Below are the code and all the weights of a small trained network. Each question names an input and a class and asks about switching units off, where a switched-off unit gives its printed mean instead of its output.

import numpy as np


def w(rows, s, z=0):
    codes = np.array(rows[::2]) - 128.0
    scale = np.full(codes.shape[1], s)
    scale[-1] = z or s
    return codes * scale


def f(y):
    return y / 2 * (1 + np.tanh(0.7978845608 * (y + 0.044715 * y**3)))


def log_softmax(a):
    a = a - a.max(-1, keepdims=True)
    return a - np.log(np.exp(a).sum(-1, keepdims=True))


def net(x, mask):
    res = np.array(x, float).reshape(1, 7) / 4 @ E
    y = f(res @ A[0][:, :-1].T + A[0][:, -1])
    res = res + np.where(mask, y, B[0][:, -1]) @ B[0][:, :-1]
    return log_softmax(res[-1] @ U[:, :-1].T + U[:, -1])


A, B = {}, {}
E = w([
[131,129,126,135,131,127,128],'x0',
[123,124,130,130,128,130,130],'x1',
[255,164,105,125,46,97,140],'x2',
[119,202,143,172,115,235,83],'x3',
[118,134,117,128,120,129,140],'x4',
[173,74,186,165,150,180,214],'x5',
[144,227,189,102,190,78,153],'x6',
],0.0081)
A[0] = w([
[254,142,94,142,61,91,140,43],'neuron 1',
[77,82,129,100,161,100,142,128],'neuron 2',
[106,170,159,133,163,107,163,248],'neuron 3',
[120,74,114,140,69,138,111,32],'neuron 4',
[154,90,108,106,126,68,146,53],'neuron 5',
[144,84,98,153,115,147,102,89],'neuron 6',
[151,102,154,146,145,160,186,8],'neuron 7',
[141,152,138,153,116,168,97,2],'neuron 8',
[158,90,106,88,133,74,153,72],'neuron 9',
[105,71,104,138,122,155,111,105],'neuron 10',
[178,153,117,115,113,166,105,99],'neuron 11',
[103,154,83,87,123,100,60,42],'neuron 12',
],0.012,0.0033)
B[0] = w([
[140,61,62,128,206,180,64,254],'neuron 1',
[101,180,90,177,163,222,98,195],'neuron 2',
[211,124,103,69,158,116,21,205],'neuron 3',
[217,233,237,83,123,125,90,165],'neuron 4',
[30,245,176,204,123,220,145,177],'neuron 5',
[179,186,170,76,106,158,119,161],'neuron 6',
[184,68,202,222,80,33,118,165],'neuron 7',
[36,211,208,182,101,194,177,143],'neuron 8',
[76,239,180,174,161,184,130,184],'neuron 9',
[195,161,157,48,165,123,22,172],'neuron 10',
[56,139,102,197,158,185,133,160],'neuron 11',
[167,1,240,237,64,21,116,177],'neuron 12',
],0.0068,0.0091)
U = w([
[115,100,80,135,180,154,86,173],'0',
[58,234,167,204,119,171,161,14],'1',
[171,48,205,213,84,44,132,60],'2',
[138,149,118,89,116,129,126,254],'3',
[209,172,157,1,144,107,84,5],'4',
[128,109,93,118,133,124,132,223],'5',
[134,125,115,95,126,123,140,233],'6',
[93,113,103,35,74,99,233,20],'7',
],0.0098,0.0066)

Each question gives the input, the list of numbers given to net, and the class t.
The units are the neurons (one row each of A and B). Each row of codes is followed by its name. A weight is (code - 128) times the scale printed after its matrix; where a second scale follows, it is the last column's (A, B and U).
mask holds one flag per neuron, in row order. A switched-off neuron (its flag False) gives its mean, the last column of its row in B, instead of its output. The means were averaged over made-up inputs and are rounded, as every weight is.
A unit's drop is (log p(t) with every unit on - log p(t) with that unit switched off) / (log p(t) with every unit on - log p(t) with every unit switched off).
The circuit of an input: a set's keep is (log p(t) with only the set's units on - log p(t) with every unit switched off) / (log p(t) with every unit on - log p(t) with every unit switched off). Starting from all 12 units, units are removed one at a time, each time the one whose removal leaves the highest keep (on an exact tie, the one counted first), for as long as the keep stays at least 0.8.
units of the circuit, in order: the units of the circuit, biggest drop first
unit that matters most: the unit with the biggest drop
top k neurons: the k neurons with the biggest drops, biggest first
drop when u is switched off: that unit's drop, to one decimal
input [-1,6,-2,1,0,5,7], class 4: units of the circuit, in order => neuron 3
input [8,3,-2,-7,7,6,-8], class 4: units of the circuit, in order => neuron 10; neuron 4
input [-3,-1,3,1,4,6,-8], class 4: top 4 neurons => neuron 4; neuron 10; neuron 6; neuron 12
input [5,-2,0,-6,-6,2,3], class 1: top 3 neurons => neuron 5; neuron 9; neuron 1
input [6,1,6,5,-5,-5,1], class 0: top 2 neurons => neuron 1; neuron 11
input [5,5,-1,-8,-4,4,4], class 1: units of the circuit, in order => neuron 5; neuron 9
input [0,-5,3,-6,-4,5,3], class 1: top 2 neurons => neuron 5; neuron 9
input [7,-4,3,3,-2,7,-2], class 2: top 2 neurons => neuron 7; neuron 2
input [-8,-7,5,8,7,-3,-6], class 1: top 4 neurons => neuron 8; neuron 11; neuron 3; neuron 4
input [-2,4,7,-4,4,-3,6], class 0: units of the circuit, in order => neuron 1; neuron 4
input [-7,5,-6,-7,3,4,7], class 1: top 2 neurons => neuron 2; neuron 1
input [-5,5,-2,-7,7,-4,-5], class 1: units of the circuit, in order => neuron 5; neuron 9; neuron 1
input [2,-2,4,1,-6,-6,-2], class 2: top 2 neurons => neuron 12; neuron 2
input [-2,0,-6,-1,4,-2,7], class 4: unit that matters most => neuron 3
input [-5,3,-5,-8,5,-8,7], class 1: top 4 neurons => neuron 2; neuron 5; neuron 9; neuron 1
input [-6,-1,-5,-8,7,-8,-2], class 1: top 2 neurons => neuron 2; neuron 5
input [-1,2,5,-4,1,-8,2], class 2: top 2 neurons => neuron 12; neuron 2
input [7,1,-6,0,4,-8,-3], class 2: top 2 neurons => neuron 12; neuron 1
input [4,4,-2,-5,8,-6,-8], class 4: drop when neuron 6 is switched off => 0.2
input [3,-2,-3,3,-4,2,-6], class 4: drop when neuron 6 is switched off => 0.1
input [2,-6,8,1,4,4,4], class 0: drop when neuron 1 is switched off => 0.6
